[[144 131]
 [124 129]
 [139 150]
 [104 139]
 [148 113]
 [128 119]
 [146 127]
 [138 133]
 [147 128]
 [130 124]
 [141 120]
 [118 158]]
:
[[158 118]
 [120 141]
 [124 130]
 [128 147]
 [133 138]
 [127 146]
 [119 128]
 [113 148]
 [139 104]
 [150 139]
 [129 124]
 [131 144]]

[[121 114 143 138 134 135 123 142 127 121 141 120]
 [113 154 123 144 138 134 146 141 134  98 133 116]
 [114 137 103 139 129 132 106 130 130 132 126 131]
 [131 131 117 126 124 109 130 110 123 130 115 120]]
:
[[120 115 130 123 110 130 109 124 126 117 131 131]
 [131 126 132 130 130 106 132 129 139 103 137 114]
 [116 133  98 134 141 146 134 138 144 123 154 113]
 [120 141 121 127 142 123 135 134 138 143 114 121]]

[[133 115 129 141]
 [135 145 136 131]
 [115 143 153 115]]
:
[[115 153 143 115]
 [131 136 145 135]
 [141 129 115 133]]

[[145 116 142 142]
 [137 134 136 145]
 [127 126 133 139]
 [127 129 119 137]
 [118 157 122 146]]
:
[[146 122 157 118]
 [137 119 129 127]
 [139 133 126 127]
 [145 136 134 137]
 [142 142 116 145]]

[[127 137 118]
 [113 133 132]
 [127 134 136]
 [112 122 149]
 [123 121 121]
 [110 128 131]
 [139 115 126]
 [124 130 132]]
:
[[132 130 124]
 [126 115 139]
 [131 128 110]
 [121 121 123]
 [149 122 112]
 [136 134 127]
 [132 133 113]
 [118 137 127]]

[[136 157 123 113 122 123 112]
 [129 124 130 126 133 126 134]
 [138 134 144 142 117 134 123]
 [126 128 130 131 140 121 125]
 [114 110 132 119 136 125 138]]
:
[[138 125 136 119 132 110 114]
 [125 121 140 131 130 128 126]
 [123 134 117 142 144 134 138]
 [134 126 133 126 130 124 129]
 [112 123 122 113 123 157 136]]

[[138 132 117 114]
 [129 137 131 149]
 [126 128 127 100]
 [126 131 132 124]
 [132 121 120 113]
 [125 142 113 155]
 [123 131 123 117]
 [127 116 128 117]]
:
[[117 128 116 127]
 [117 123 131 123]
 [155 113 142 125]
 [113 120 121 132]
 [124 132 131 126]
 [100 127 128 126]
 [149 131 137 129]
 [114 117 132 138]]

[[127 129 101]
 [129 127 140]
 [136 112 143]]
:
[[143 112 136]
 [140 127 129]
 [101 129 127]]
---
[[131 107 150 125 102]
 [152 118 120  99 121]]
:
[[131 107]
 [152 118]]

[[132 133 132 156]
 [135 125 135 129]
 [134 121 105 108]
 [147 126 115 138]
 [132 108 112 153]]
:
[[132 133]
 [135 125]]

[[124 123 136 151]
 [129 137 123 138]
 [117 137 123 142]]
:
[[124 123]
 [129 137]]

[[120 128 121 118 119]
 [132 138 138 131 112]
 [113 103 119 137 131]
 [130 115 116 130 133]]
:
[[120 128]
 [132 138]]

[[126 147 128]
 [117 142 107]
 [127 146 127]]
:
[[126 147]
 [117 142]]

[[124 137 135 129]
 [126 147 131 112]
 [139 124 134 107]
 [122 138 129 122]
 [115 130 116 124]]
:
[[124 137]
 [126 147]]
